Below are the code and all the weights of a small trained network. Each question names an input and a class and asks about switching units off, where a switched-off unit gives its printed mean instead of its output.

import numpy as np


def w(rows, s, z=0):
    codes = np.array(rows[::2]) - 128.0
    scale = np.full(codes.shape[1], s)
    scale[-1] = z or s
    return codes * scale


def f(y):
    return y / 2 * (1 + np.tanh(0.7978845608 * (y + 0.044715 * y**3)))


def log_softmax(a):
    a = a - a.max(-1, keepdims=True)
    return a - np.log(np.exp(a).sum(-1, keepdims=True))


def net(x, mask):
    res = np.array(x, float).reshape(1, 4) / 4 @ E
    y = f(res @ A[0][:, :-1].T + A[0][:, -1])
    res = res + np.where(mask, y, B[0][:, -1]) @ B[0][:, :-1]
    return log_softmax(res[-1] @ U[:, :-1].T + U[:, -1])


A, B = {}, {}
E = w([
[128,128,130,129,129,128,130],'x0',
[181,118,88,213,130,188,141],'x1',
[159,103,115,62,182,193,120],'x2',
[69,1,122,113,16,168,95],'x3',
],0.0059)
A[0] = w([
[148,103,115,217,98,220,119,85],'N0',
[136,84,128,30,147,237,141,25],'N1',
[92,115,137,209,35,50,143,25],'N2',
[75,109,149,6,74,65,114,8],'N3',
[102,66,130,109,37,175,125,74],'N4',
[109,85,125,116,62,156,116,60],'N5',
[150,107,118,203,104,203,120,74],'N6',
[109,89,121,118,71,151,119,29],'N7',
],0.014,0.0015)
B[0] = w([
[80,51,139,50,106,73,204,223],'N0',
[138,117,120,216,12,210,11,223],'N1',
[154,104,113,177,45,242,7,221],'N2',
[93,23,129,62,101,73,241,249],'N3',
[160,232,126,144,236,105,137,253],'N4',
[153,198,133,137,194,113,132,208],'N5',
[92,64,142,64,103,78,190,202],'N6',
[149,186,131,136,181,116,130,191],'N7',
],0.012,0.0061)
U = w([
[179,254,131,145,253,99,145,254],'0',
[73,44,133,69,100,89,207,72],'1',
[142,112,117,185,54,221,16,51],'2',
],0.0089,0.0032)

Each question gives the input, the list of numbers given to net, and the class t.
The units are the neurons (one row each of A and B). Each row of codes is followed by its name. A weight is (code - 128) times the scale printed after its matrix; where a second scale follows, it is the last column's (A, B and U).
mask holds one flag per neuron, in row order. A switched-off neuron (its flag False) gives its mean, the last column of its row in B, instead of its output. The means were averaged over made-up inputs and are rounded, as every weight is.
A unit's drop is (log p(t) with every unit on - log p(t) with that unit switched off) / (log p(t) with every unit on - log p(t) with every unit switched off).
The circuit of an input: a set's keep is (log p(t) with only the set's units on - log p(t) with every unit switched off) / (log p(t) with every unit on - log p(t) with every unit switched off). Starting from all 8 units, units are removed one at a time, each time the one whose removal leaves the highest keep (on an exact tie, the one counted first), for as long as the keep stays at least 0.8.
units of the circuit, in order: the units of the circuit, biggest drop first
top k neurons: the k neurons with the biggest drops, biggest first
drop when u is switched off: that unit's drop, to one decimal
input [3,8,-7,-4], class 1: units of the circuit, in order : [N0]
input [-2,-2,-3,0], class 2: units of the circuit, in order : [N0, N4]
input [3,1,4,-3], class 2: units of the circuit, in order : [N4, N3]
input [4,5,-7,7], class 0: top 3 neurons : [N4, N5, N1]
input [4,-6,8,2], class 2: top 2 neurons : [N1, N0]
input [0,8,-7,5], class 1: top 2 neurons : [N0, N6]
input [-3,6,-5,7], class 0: top 4 neurons : [N4, N5, N3, N7]
input [1,-4,-6,-5], class 2: top 2 neurons : [N4, N5]
input [-2,-2,4,-1], class 2: units of the circuit, in order : [N4, N0]
input [-5,5,-6,-2], class 2: top 2 neurons : [N2, N3]
input [-5,1,-4,-3], class 2: top 3 neurons : [N4, N3, N5]
input [7,-7,4,-5], class 1: top 3 neurons : [N4, N5, N3]
input [3,-7,8,-7], class 2: units of the circuit, in order : [N1, N4]
input [-4,0,-3,6], class 0: units of the circuit, in order : [N4]
input [8,-4,6,6], class 0: top 2 neurons : [N4, N2]
input [-7,-6,-7,4], class 2: top 2 neurons : [N2, N0]
input [4,5,6,-4], class 2: top 2 neurons : [N3, N4]
input [1,-5,7,-1], class 2: top 2 neurons : [N1, N0]
input [2,-7,-7,-5], class 1: top 3 neurons : [N1, N3, N4]
input [-2,3,-3,6], class 0: units of the circuit, in order : [N4]
input [5,8,-6,8], class 0: drop when N6 is switched off : -0.1
input [8,7,-4,0], class 1: drop when N2 is switched off : 0.0
input [2,4,4,6], class 0: drop when N3 is switched off : 0.1
input [-3,-8,-7,-7], class 1: drop when N6 is switched off : -0.1
